Below is a small trained network, with its code and all its weights. Each question gives an input and a class and asks what happens when units are switched off, that is, made to give their printed mean instead of their output.

import numpy as np


def w(rows, s, z=0):
    codes = np.array(rows[::2]) - 128.0
    scale = np.full(codes.shape[1], s)
    scale[-1] = z or s
    return codes * scale


def norm(h):
    return h / np.sqrt((h * h).mean(-1, keepdims=True) + 1e-5)


def f(y):
    return y / 2 * (1 + np.tanh(0.7978845608 * (y + 0.044715 * y**3)))


def log_softmax(a):
    a = a - a.max(-1, keepdims=True)
    return a - np.log(np.exp(a).sum(-1, keepdims=True))


def net(x, mask):
    res = np.array(x, float).reshape(1, 7) / 4 @ E
    u = 0
    for l in range(4):
        y = f(norm(res) @ A[l][:, :-1].T + A[l][:, -1])
        res = res + np.where(mask[u : u + 4], y, B[l][:, -1]) @ B[l][:, :-1]
        u += 4
    return log_softmax(norm(res)[-1] @ U[:, :-1].T + U[:, -1])


A, B = {}, {}
E = w([
[194,234,164,93,98,172,62,125],'x0',
[136,130,99,119,2,99,133,198],'x1',
[186,91,52,99,112,144,137,58],'x2',
[99,146,116,185,97,196,182,121],'x3',
[196,74,174,126,125,191,150,169],'x4',
[129,128,129,127,128,128,128,127],'x5',
[129,128,128,126,128,128,129,128],'x6',
],0.0095)
A[0] = w([
[72,154,154,169,120,112,102,238,4],'0.n1',
[159,73,80,76,197,76,2,210,12],'0.n2',
[183,75,144,134,157,188,113,194,117],'0.n3',
[105,175,181,152,175,117,137,204,28],'0.n4',
],0.0084,0.0047)
B[0] = w([
[130,81,147,165,145,127,77,101,235],'0.n1',
[127,160,223,168,54,82,249,3,251],'0.n2',
[37,179,97,71,102,113,87,75,252],'0.n3',
[141,69,135,190,115,118,59,146,201],'0.n4',
],0.012,0.0023)
A[1] = w([
[105,131,127,167,62,182,179,91,97],'1.n1',
[61,2,133,69,138,85,195,156,3],'1.n2',
[137,145,137,176,156,103,124,151,7],'1.n3',
[165,7,252,29,103,234,169,165,68],'1.n4',
],0.0074,0.0032)
B[1] = w([
[106,131,123,156,123,185,146,134,236],'1.n1',
[194,175,66,171,196,70,171,172,254],'1.n2',
[169,3,37,129,71,119,113,89,88],'1.n3',
[38,195,57,149,116,24,88,73,194],'1.n4',
],0.012,0.0022)
A[2] = w([
[206,91,31,121,89,144,135,37,63],'2.n1',
[27,189,75,116,123,65,98,91,52],'2.n2',
[157,108,97,144,1,70,140,198,3],'2.n3',
[153,124,119,133,58,80,138,161,57],'2.n4',
],0.0087,0.0035)
B[2] = w([
[86,73,239,202,112,75,28,213,223],'2.n1',
[91,104,63,83,65,140,100,122,254],'2.n2',
[94,154,204,48,235,245,142,151,211],'2.n3',
[136,92,155,85,162,147,169,80,165],'2.n4',
],0.013,0.0041)
A[3] = w([
[116,109,132,120,248,131,105,36,88],'3.n1',
[111,138,105,236,65,235,176,104,3],'3.n2',
[160,204,125,118,112,186,44,119,125],'3.n3',
[255,220,136,107,86,125,93,159,70],'3.n4',
],0.0094,0.0045)
B[3] = w([
[171,166,152,76,79,231,122,173,189],'3.n1',
[194,205,240,87,100,31,162,22,183],'3.n2',
[146,31,54,125,142,69,185,153,254],'3.n3',
[135,108,74,251,208,113,222,110,178],'3.n4',
],0.011,0.0053)
U = w([
[150,166,223,139,96,73,193,56,252],'0',
[181,98,38,201,204,115,206,171,67],'1',
[110,66,211,214,118,120,22,196,38],'2',
[139,150,138,53,164,254,132,159,216],'3',
[77,131,41,101,45,117,94,108,44],'4',
],0.017,0.0019)

Each question gives the input, the list of numbers given to net, and the class t.
The units are the neurons (one row each of A and B). Each row of codes is followed by its name. A weight is (code - 128) times the scale printed after its matrix; where a second scale follows, it is the last column's (A, B and U).
mask holds one flag per neuron, layer by layer. A switched-off neuron (its flag False) gives its mean, the last column of its row in B, instead of its output. The means were averaged over made-up inputs and are rounded, as every weight is.
A unit's drop is (log p(t) with every unit on - log p(t) with that unit switched off) / (log p(t) with every unit on - log p(t) with every unit switched off).
The circuit of an input: a set's keep is (log p(t) with only the set's units on - log p(t) with every unit switched off) / (log p(t) with every unit on - log p(t) with every unit switched off). Starting from the 12 units with the biggest drops (on a tie, the unit counted first), units are removed one at a time, each time the one whose removal leaves the highest keep (on an exact tie, the one counted first), for as long as the keep stays at least 0.8.
units of the circuit, in order: the units of the circuit, biggest drop first
unit that matters most: the unit with the biggest drop
k most important neurons: the k neurons with the biggest drops, biggest first
top k neurons in layer l: the k neurons of layer l with the biggest drops, biggest first
drop when u is switched off: that unit's drop, to one decimal
input [5,3,-2,6,8,1,-3], class 4: top neuron in layer 1	(1.n4)
input [7,6,4,-2,-7,5,-5], class 1: 3 most important neurons	(3.n4, 0.n3, 3.n3)
input [-4,-8,-6,-4,-8,1,-6], class 3: 2 most important neurons	(3.n1, 2.n1)
input [2,-6,1,5,-2,2,-5], class 3: 3 most important neurons	(3.n1, 0.n2, 2.n2)
input [1,0,1,2,-3,0,1], class 4: 2 most important neurons	(0.n2, 2.n2)
input [-7,-1,-5,-7,0,-6,-3], class 0: top 2 neurons in layer 3	(3.n3, 3.n4)
input [3,-7,5,-3,-7,3,-4], class 3: 2 most important neurons	(3.n1, 0.n3)
input [0,7,-6,5,6,0,-8], class 3: top 3 neurons in layer 2	(2.n3, 2.n1, 2.n4)
input [6,7,1,-5,-2,-2,1], class 3: top 2 neurons in layer 2	(2.n3, 2.n4)
input [8,5,-1,-5,-8,5,-8], class 1: 2 most important neurons	(3.n4, 0.n3)
input [7,-3,8,-7,-3,-6,2], class 2: 2 most important neurons	(2.n1, 3.n2)
input [1,6,-8,-8,-5,7,4], class 0: 2 most important neurons	(0.n2, 2.n1)
input [-2,-6,6,0,-7,1,-3], class 4: 2 most important neurons	(2.n2, 2.n3)
input [4,-3,3,0,8,-8,0], class 4: most important neuron	(1.n4)
input [-7,7,-7,-2,8,-3,5], class 4: 2 most important neurons	(1.n4, 0.n3)
input [3,6,-5,5,-4,7,-5], class 3: 3 most important neurons	(2.n3, 0.n2, 2.n1)
input [8,8,-6,-1,2,6,-2], class 1: 2 most important neurons	(3.n4, 3.n3)
input [4,2,-2,4,6,-7,-6], class 4: 2 most important neurons	(1.n4, 0.n2)
input [-6,-8,8,3,-4,3,6], class 2: 2 most important neurons	(2.n1, 2.n3)
input [-6,2,2,7,-4,8,-4], class 0: units of the circuit, in order	(3.n2)
input [-6,8,1,-3,0,3,-8], class 3: top 2 neurons in layer 2	(2.n3, 2.n4)
input [2,8,-7,2,-2,8,6], class 3: top 3 neurons in layer 2	(2.n3, 2.n1, 2.n4)
input [2,5,5,-8,-8,-3,-7], class 0: top 2 neurons in layer 0	(0.n2, 0.n3)
input [0,5,7,-8,8,-2,0], class 0: top 2 neurons in layer 3	(3.n3, 3.n1)
input [-4,0,5,3,0,-3,-7], class 2: top 2 neurons in layer 3	(3.n3, 3.n4)
input [-6,7,-6,-8,-8,-2,-6], class 0: top 2 neurons in layer 1	(1.n4, 1.n2)
input [-5,2,5,8,-4,-7,-6], class 0: unit that matters most	3.n2
input [-3,8,-1,-6,7,6,5], class 3: top 2 neurons in layer 2	(2.n3, 2.n4)
input [6,3,-5,-3,-3,-1,-7], class 1: drop when 3.n4 is switched off	0.2
input [4,4,-3,-1,0,6,-6], class 1: drop when 0.n1 is switched off	0.5
